Below is a small trained network, with its code and all its weights. Each question gives an input and a target symbol and asks what happens when units are switched off, that is, made to give their printed mean instead of their output.

import numpy as np


def w(rows, s, z=0):
    codes = np.array(rows[::2]) - 128.0
    scale = np.full(codes.shape[1], s)
    scale[-1] = z or s
    return codes * scale


def norm(h):
    return h / np.sqrt((h * h).mean(-1, keepdims=True) + 1e-5)


def f(y):
    return np.maximum(y, 0)


def softmax(a):
    e = np.exp(a - a.max(-1, keepdims=True))
    return e / e.sum(-1, keepdims=True)


def log_softmax(a):
    a = a - a.max(-1, keepdims=True)
    return a - np.log(np.exp(a).sum(-1, keepdims=True))


def net(x, mask):
    ids = ['ΞΦγδεζθμω'.index(c) for c in x.split()]
    T = len(ids)
    res = E[ids] + P[:T]
    r = norm(res)
    for j in range(2):
        rows = slice(2 * j, 2 * j + 2)
        q, k, v = (r @ M[0][rows].T for M in (Q, K, V))
        z = softmax(np.where(np.tri(T) > 0, q @ k.T / 2**0.5, -1e9)) @ v
        o = O[0][rows]
        res = res + np.where(mask[j], z, o[:, -1]) @ o[:, :-1]
    y = f(norm(res) @ A[0][:, :-1].T + A[0][:, -1])
    res = res + np.where(mask[2:6], y, B[0][:, -1]) @ B[0][:, :-1]
    return log_softmax(norm(res)[-1] @ U[:, :-1].T + U[:, -1])


Q, K, V, O, A, B = {}, {}, {}, {}, {}, {}
E = w([
[101,84,129],'Ξ',
[141,112,146],'Φ',
[172,79,250],'γ',
[116,83,143],'δ',
[188,121,118],'ε',
[95,80,89],'ζ',
[97,64,117],'θ',
[183,104,143],'μ',
[181,92,96],'ω',
],0.022)
P = w([
[154,254,153],'0',
[175,103,87],'1',
[165,99,82],'2',
[166,97,72],'3',
[135,81,57],'4',
[181,107,38],'5',
],0.0086)
Q[0] = w([
[188,37,54],'h0',
[106,128,200],'h0',
[103,250,171],'h1',
[107,185,98],'h1',
],0.022)
K[0] = w([
[91,217,225],'h0',
[205,119,96],'h0',
[147,5,180],'h1',
[177,151,131],'h1',
],0.021)
V[0] = w([
[87,251,116],'h0',
[101,120,233],'h0',
[101,160,70],'h1',
[93,109,59],'h1',
],0.032)
O[0] = w([
[157,113,5,183],'h0',
[35,69,136,63],'h0',
[103,171,78,134],'h1',
[91,179,119,1],'h1',
],0.027,0.005)
A[0] = w([
[140,249,94,180],'n0',
[134,147,160,114],'n1',
[38,42,139,254],'n2',
[127,162,29,63],'n3',
],0.021,0.0027)
B[0] = w([
[1,75,227,229],'n0',
[167,167,101,148],'n1',
[46,176,189,248],'n2',
[154,214,54,194],'n3',
],0.017,0.011)
U = w([
[125,15,39,80],'Ξ',
[159,8,192,88],'Φ',
[220,185,242,194],'γ',
[37,69,153,73],'δ',
[1,220,205,139],'ε',
[220,106,39,150],'ζ',
[43,86,21,75],'θ',
[74,250,57,229],'μ',
[88,134,146,2],'ω',
],0.011,0.0053)

Each question gives the input, a string of symbols that net reads in full, and the target symbol t.
The units are the heads (2 rows each of Q, K, V and O) and the neurons (one row each of A and B). Each row of codes is followed by its name. A weight is (code - 128) times the scale printed after its matrix; where a second scale follows, it is the last column's (O, A, B and U).
mask holds one flag per unit, heads first, then neurons. A switched-off unit (its flag False) gives its mean, the last column of its rows in O or B, instead of its output. The means were averaged over made-up inputs and are rounded, as every weight is.
A unit's drop is (log p(t) with every unit on - log p(t) with that unit switched off) / (log p(t) with every unit on - log p(t) with every unit switched off).
The circuit of an input: a set's keep is (log p(t) with only the set's units on - log p(t) with every unit switched off) / (log p(t) with every unit on - log p(t) with every unit switched off). Starting from all 6 units, units are removed one at a time, each time the one whose removal leaves the highest keep (on an exact tie, the one counted first), for as long as the keep stays at least 0.8.
circuit, biggest first: the units of the circuit, biggest drop first
heads that matter: for each layer, one digit per head in row order, 1 if its drop is at least 0.15 and else 0, layers parted by /
drop when u is switched off: that unit's drop, to one decimal
input ε Φ Ξ, target ζ: heads that matter	10
input Φ Ξ μ, target Ξ: circuit, biggest first	[h0]
input Ξ δ δ μ δ θ, target θ: heads that matter	10
input δ μ μ μ, target δ: heads that matter	10
input Φ δ ω δ, target Ξ: heads that matter	11
input ε δ δ, target ζ: heads that matter	10
input μ ε ω ζ, target Φ: heads that matter	01
input ω Ξ Φ, target γ: heads that matter	10
input θ ω δ δ θ ω, target ε: circuit, biggest first	[h0 h1]
input ζ ζ Φ μ ζ ε, target μ: heads that matter	11
input ζ ω ζ ω ω θ, target μ: drop when h1 is switched off	0.5
input μ ζ ζ μ ω θ, target Φ: drop when n0 is switched off	0.1
input ω ω ζ ε, target γ: drop when h1 is switched off	0.0
input ζ ζ Ξ, target μ: circuit, biggest first	[h1]
